Below is a small trained network, with its code and all its weights. Each question gives an input and a class and asks what happens when units are switched off, that is, made to give their printed mean instead of their output.

import numpy as np


def w(rows, s, z=0):
    codes = np.array(rows[::2]) - 128.0
    scale = np.full(codes.shape[1], s)
    scale[-1] = z or s
    return codes * scale


def f(y):
    return np.maximum(y, 0)


def log_softmax(a):
    a = a - a.max(-1, keepdims=True)
    return a - np.log(np.exp(a).sum(-1, keepdims=True))


def net(x, mask):
    res = np.array(x, float).reshape(1, 4) / 4 @ E
    y = f(res @ A[0][:, :-1].T + A[0][:, -1])
    res = res + np.where(mask, y, B[0][:, -1]) @ B[0][:, :-1]
    return log_softmax(res[-1] @ U[:, :-1].T + U[:, -1])


A, B = {}, {}
E = w([
[187,93,109,101,138,88,132,122,5,145],'x0',
[118,126,128,90,139,145,126,134,129,112],'x1',
[121,96,236,80,81,88,103,79,154,120],'x2',
[71,166,95,83,157,89,155,54,133,196],'x3',
],0.017)
A[0] = w([
[174,106,173,123,49,144,88,173,156,65,218],'N1',
[142,79,131,140,37,183,143,193,189,97,185],'N2',
[63,152,130,93,104,84,174,98,193,157,86],'N3',
[185,116,74,163,150,172,141,228,2,76,126],'N4',
[90,156,221,125,60,136,83,85,209,123,118],'N5',
[102,150,59,110,193,112,189,127,127,162,115],'N6',
[146,151,105,76,159,90,197,72,67,169,83],'N7',
[41,195,146,60,123,75,205,41,183,244,129],'N8',
[166,187,70,128,187,127,205,145,33,183,112],'N9',
[59,215,73,204,176,209,162,192,187,119,228],'N10',
[149,90,112,171,91,193,126,123,142,133,183],'N11',
[234,75,110,146,122,165,90,220,88,91,205],'N12',
[122,119,116,157,103,181,96,178,134,76,118],'N13',
[167,43,215,59,87,36,87,75,30,129,2],'N14',
],0.0093,0.0065)
B[0] = w([
[149,94,151,190,114,153,155,212,180,86,208],'N1',
[167,97,169,192,107,126,195,173,158,79,197],'N2',
[65,141,112,122,106,123,66,67,96,89,188],'N3',
[98,87,160,2,87,104,39,170,79,159,230],'N4',
[157,49,38,167,35,156,39,133,197,57,216],'N5',
[152,137,83,68,149,191,174,134,122,188,191],'N6',
[178,145,45,92,138,177,151,94,96,167,196],'N7',
[66,184,77,132,92,137,49,51,83,169,251],'N8',
[124,73,64,63,88,179,133,124,51,193,213],'N9',
[61,247,204,152,212,12,218,120,117,150,244],'N10',
[137,147,173,122,153,122,93,158,164,97,164],'N11',
[97,160,206,76,8,47,76,206,106,148,220],'N12',
[133,103,180,105,123,93,131,198,170,105,172],'N13',
[100,242,233,157,234,73,216,107,165,137,220],'N14',
],0.009,0.021)
U = w([
[109,130,196,135,164,75,181,170,140,104,204],'0',
[75,86,113,97,48,107,8,119,121,116,186],'1',
[62,161,109,132,226,105,161,54,128,133,153],'2',
[163,73,34,96,141,183,155,122,103,158,5],'3',
[143,21,117,169,91,153,108,134,171,42,168],'4',
],0.012,0.002)

Each question gives the input, the list of numbers given to net, and the class t.
The units are the neurons (one row each of A and B). Each row of codes is followed by its name. A weight is (code - 128) times the scale printed after its matrix; where a second scale follows, it is the last column's (A, B and U).
mask holds one flag per neuron, in row order. A switched-off neuron (its flag False) gives its mean, the last column of its row in B, instead of its output. The means were averaged over made-up inputs and are rounded, as every weight is.
A unit's drop is (log p(t) with every unit on - log p(t) with that unit switched off) / (log p(t) with every unit on - log p(t) with every unit switched off).
The circuit of an input: a set's keep is (log p(t) with only the set's units on - log p(t) with every unit switched off) / (log p(t) with every unit on - log p(t) with every unit switched off). Starting from the 12 units with the biggest drops (on a tie, the unit counted first), units are removed one at a time, each time the one whose removal leaves the highest keep (on an exact tie, the one counted first), for as long as the keep stays at least 0.8.
units of the circuit, in order: the units of the circuit, biggest drop first
unit that matters most: the unit with the biggest drop
k most important neurons: the k neurons with the biggest drops, biggest first
drop of u: that unit's drop, to one decimal
input [-5,4,2,0], class 4: units of the circuit, in order => N4, N12, N5
input [0,2,0,2], class 2: units of the circuit, in order => N12
input [4,-6,0,3], class 3: 2 most important neurons => N10, N9
input [-1,6,0,6], class 2: 2 most important neurons => N4, N12
input [-5,-4,1,-1], class 4: 2 most important neurons => N5, N14
input [1,7,0,7], class 3: 2 most important neurons => N10, N14
input [0,7,-5,1], class 2: 4 most important neurons => N10, N5, N1, N2
input [-8,7,0,4], class 2: 2 most important neurons => N10, N4
input [5,-7,1,0], class 0: 2 most important neurons => N14, N8
input [-8,-8,3,0], class 4: 2 most important neurons => N5, N4
input [1,2,-4,4], class 3: 2 most important neurons => N14, N9
input [-3,-3,6,0], class 4: 2 most important neurons => N4, N12
input [5,-3,5,7], class 2: drop of N10 => 0.0
input [1,8,-1,8], class 3: drop of N7 => 0.1
input [2,-5,8,-5], class 0: unit that matters most => N14
input [-3,2,1,-4], class 4: drop of N14 => 0.5
input [-6,7,-5,1], class 2: 2 most important neurons => N12, N1
input [-5,0,-1,-2], class 0: drop of N10 => 0.6
